Each row has a name. Each question is about the rows just above it.

V: [ 34.1 -47.0 -29.0 -33.3 -56.4 -16.5  15.8  -3.9 -29.8 -36.0  27.8   1.0]
K: [-34.4  28.9 -26.4 -24.0  46.7   2.6 -45.4  -7.2 -56.0  51.9   3.9  -7.2]
M: [-21.6  -5.9  84.4  20.1   7.8  43.9  15.0 -12.8  11.6  -9.6 -36.7   0.5]
M without one entry, shuffled: [  7.8  43.9 -36.7  -9.6 -21.6  84.4  11.6  20.1  -5.9   0.5  15.0]. Gone: -> [-12.8]
Which entry of K is missing from [-26.4 -24.0 -56.0  46.7   3.9 -45.4  -7.2  51.9   2.6  28.9  -7.2]? -> [-34.4]

F: [-5.1 -1.6 -4.6 -1.7 11.0 -0.5]
Y: [-5.1 84.5 -4.6  5.2  5.2  5.1]
R: [ 58.6  58.7 -15.6 -31.7  -3.9  -4.3]
G: [-28.7  58.7 -15.6 -31.7 -29.9  -4.3]
Y without one entry, shuffled: [-4.6 84.5 -5.1  5.2  5.2]. Gone: -> [5.1]
F without one entry, shuffled: [11.0 -1.6 -5.1 -4.6 -0.5]. Gone: -> [-1.7]
Which entry of Y is missing from [-4.6  5.2 -5.1 84.5  5.2]? -> [5.1]
F without one entry, shuffled: [-1.7 -0.5 -5.1 -1.6 -4.6]. Gone: -> [11.0]
R without one entry, shuffled: [ 58.6  -3.9 -31.7 -15.6  -4.3]. Gone: -> [58.7]
Which entry of F is missing from [11.0 -1.6 -0.5 -5.1 -4.6]? -> [-1.7]

U: [ 48.5 -33.0   8.9  -1.0 -14.7  -3.0  -1.4   0.1 -66.0]
J: [-13.1   9.3   6.4   0.4  31.3   6.3   5.7  12.2 -84.7]
A: [ -8.8  21.2 -17.1  11.3  -3.7   5.1 -14.1 -13.4 -55.4]
H: [ -6.5  10.8 -11.6  -4.8 -32.6  13.0  -8.8  21.2  10.7]
N: [ 29.1   8.3 -12.5   5.3 -29.6  16.8  -0.7 -16.7 -16.8]
S: [ -8.4  -2.1  12.2   2.0 -11.8  -4.2  -6.2 -12.3 -79.4]
C: [ 15.8  19.8   8.9  -3.9 -33.5  -6.2   5.8  -0.4 -42.1]
T: [-17.1 -23.7   4.7  -7.5   0.1 -17.1  -1.4 -58.9 -31.9]
Q: [ 14.9  51.1  30.4   8.9 -15.8  -6.4   0.8  -9.9  -4.1]
D: [ 11.1 -26.3   1.5  10.5  26.3  20.5   5.1  -7.5 -17.1]
B: [-32.6 -15.5 -21.8 -32.5  -3.5 -11.6  -0.4  21.6   0.5]
Shuffled J with one entry gone: [-84.7 -13.1   5.7   6.4  31.3  12.2   9.3   0.4], missing -> [6.3]
Which entry of H is missing from [ 13.0  21.2  10.7  -6.5  -4.8  -8.8 -11.6 -32.6]? -> [10.8]
Shuffled B with one entry gone: [-11.6  -0.4  -3.5 -15.5 -21.8   0.5  21.6 -32.5], missing -> [-32.6]
N without one entry, shuffled: [ -0.7   5.3   8.3 -29.6  29.1  16.8 -12.5 -16.7]. Gone: -> [-16.8]

E: [ 11.7  -4.6  -8.0 -12.9  -8.1  -2.9   9.9  -0.1   1.0  -3.7  -8.0]
L: [-22.9 -78.4  -7.5   6.3 -84.2  12.0 -29.6 -35.7 -40.8  15.3 -40.4]
P: [ 40.5 -13.9 -15.2 -10.3  17.4 -24.9  39.6  -7.7  26.3 -42.9 -13.5]
W: [-48.8   5.4  14.6   8.5 -30.6  31.2 -48.9   4.6 -37.6  53.8   8.9]
Z: [ 17.3 -49.3 -14.2  -2.9 -29.1 -12.6 -24.2 -24.1  -0.8 -24.1 -28.8]
X: [-31.4 -14.5   4.3   0.2 -35.0  21.8 -33.7  -3.9  37.6  37.5  -6.3]
Shuffled P with one entry gone: [ 17.4  40.5 -10.3  -7.7  39.6 -42.9 -13.9 -24.9  26.3 -15.2], missing -> [-13.5]
Shuffled X with one entry gone: [-35.0 -33.7 -14.5  21.8  37.6   0.2  -6.3   4.3  -3.9 -31.4], missing -> [37.5]
Shuffled E with one entry gone: [11.7 -0.1 -3.7 -8.1 -4.6  1.0 -8.0 -8.0  9.9 -2.9], missing -> [-12.9]
Which entry of E is missing from [ -0.1 -12.9  11.7  -4.6  -8.0  -2.9  -8.0   1.0   9.9  -3.7]? -> [-8.1]
X without one entry, shuffled: [ -3.9 -14.5 -35.0  -6.3  37.5  21.8   0.2  37.6 -33.7 -31.4]. Gone: -> [4.3]
Shuffled W with one entry gone: [  8.9 -48.9  14.6  53.8   5.4 -37.6  31.2 -30.6   8.5   4.6], missing -> [-48.8]
X without one entry, shuffled: [  0.2  37.5   4.3 -33.7 -31.4  21.8  -6.3  37.6  -3.9 -35.0]. Gone: -> [-14.5]

pofur: [ 32.4 -16.3  -0.1 -36.7]
kat: [ 33.6 -23.4   4.4  54.5]
voveb: [ -9.7 -88.1  -8.2 -88.0]
sino: [-82.2  42.6  22.2  42.5]
rap: [ 82.9   8.4  11.7 -18.7]
kopet: [-11.8 -15.3  -4.3  42.8]
bapu: [ 43.6  38.8   0.0 -16.2]
tet: [-72.0  -9.6 -23.0   4.8]
sola: [ 42.0 -42.1  -8.7  17.7]
livaz: [ 42.0 -42.1  -8.7 -46.3]
rap without one entry, shuffled: [-18.7  11.7   8.4]. Gone: -> [82.9]
sino without one entry, shuffled: [ 42.6 -82.2  22.2]. Gone: -> [42.5]
voveb without one entry, shuffled: [ -8.2 -88.1  -9.7]. Gone: -> [-88.0]

guti: [ 21.6 -18.8  -0.6  31.2 -21.8   0.7 -43.6   1.7  21.5  -7.9 -66.4 -40.7
  14.8 -32.0  15.1]
lufuv: [ 14.6  17.8  16.7  43.5  35.0  -8.3 -50.5  -3.4   0.2 -15.4  -0.6  39.5
  11.0 -16.5  -0.5]
vago: [ 74.6 -23.5   2.1  25.8 -28.9  -0.8  89.4 -14.2   6.2 -15.7 -22.2 -11.1
 -17.8 -25.3   8.3]
Dera: [ 24.2  -5.3   1.6  11.8  -7.5  -2.8 -38.0  -2.5 -16.6   9.7 -62.0 -43.0
   9.6 -38.5  13.8]
guti without one entry, shuffled: [ 15.1  31.2  -7.9 -40.7   0.7  -0.6   1.7 -21.8 -66.4 -18.8 -32.0  21.5
  14.8 -43.6]. Gone: -> [21.6]
vago without one entry, shuffled: [ 89.4 -14.2 -17.8 -15.7  25.8 -28.9 -22.2 -23.5  -0.8 -11.1  74.6   2.1
 -25.3   8.3]. Gone: -> [6.2]
Dera without one entry, shuffled: [  9.7  -7.5 -43.0   9.6  13.8  -2.8 -38.0   1.6 -38.5  -2.5 -62.0 -16.6
  24.2  -5.3]. Gone: -> [11.8]
Shuffled vago with one entry gone: [ 74.6  25.8 -28.9  -0.8  89.4   8.3 -17.8 -11.1   6.2 -15.7 -25.3 -22.2
 -23.5   2.1], missing -> [-14.2]
Shuffled lufuv with one entry gone: [ -3.4  39.5  17.8  35.0  -8.3  -0.6   0.2  11.0  16.7 -16.5  14.6 -15.4
 -50.5  43.5], missing -> [-0.5]
Which entry of Dera is missing from [-43.0  24.2  -7.5 -62.0  13.8  -5.3  -2.8 -38.5   9.7 -38.0  -2.5  11.8
 -16.6   1.6]? -> [9.6]

Nifak: [-38.9   8.1 -39.8  23.2   6.8   5.0   5.6]
besuz: [-32.6 -19.2 -41.6  46.7 -36.3   3.6 -38.9]
tus: [-89.0   6.8  19.7  61.1   9.9 -49.2  19.8]
gakid: [-66.9   4.7  22.9  36.5  19.6 -20.8  20.4]
ter: [-47.2 -34.6  20.7  15.0 -12.3 -45.3  20.8]
fefar: [-74.5  -4.8  31.7  66.0   0.4 -23.1 -12.4]
tunaz: [-66.9   4.7  22.9  36.5  19.6 -43.8  16.7]
Vitod: [ -8.0  -7.4 -31.3  -2.8 -23.2 -12.2   8.9]
ran: [-38.8 -41.9  28.6 -16.2  -4.7 -52.6  -4.6]
tus without one entry, shuffled: [ 19.7   6.8  61.1   9.9 -89.0 -49.2]. Gone: -> [19.8]
Shuffled Vitod with one entry gone: [-23.2   8.9  -7.4  -8.0  -2.8 -31.3], missing -> [-12.2]
ter without one entry, shuffled: [-12.3  15.0 -34.6 -47.2 -45.3  20.7]. Gone: -> [20.8]
Shuffled ran with one entry gone: [-38.8 -41.9  -4.6 -52.6  28.6 -16.2], missing -> [-4.7]

fipe: [-23.2 -32.8  13.4 -19.1]
pugev: [-8.7 30.4  6.7  6.8]
ralem: [-8.7 -8.8  6.7 -2.1]
pon: [-23.2 -32.8   6.8 -48.7]
Which entry of ralem is missing from [-2.1  6.7 -8.8]? -> [-8.7]
Shuffled pugev with one entry gone: [-8.7  6.8 30.4], missing -> [6.7]

kuza: [  0.2  13.0 -25.8   0.3   2.8]
zope: [  5.5   4.1 -43.4  55.5 -43.3]
suli: [  6.7 -13.7  83.8  54.9  83.7]
Shuffled zope with one entry gone: [  4.1  55.5   5.5 -43.4], missing -> [-43.3]
kuza without one entry, shuffled: [  0.3  13.0 -25.8   2.8]. Gone: -> [0.2]
Which entry of suli is missing from [ 83.7  83.8 -13.7  54.9]? -> [6.7]
suli without one entry, shuffled: [ 54.9  83.7 -13.7   6.7]. Gone: -> [83.8]

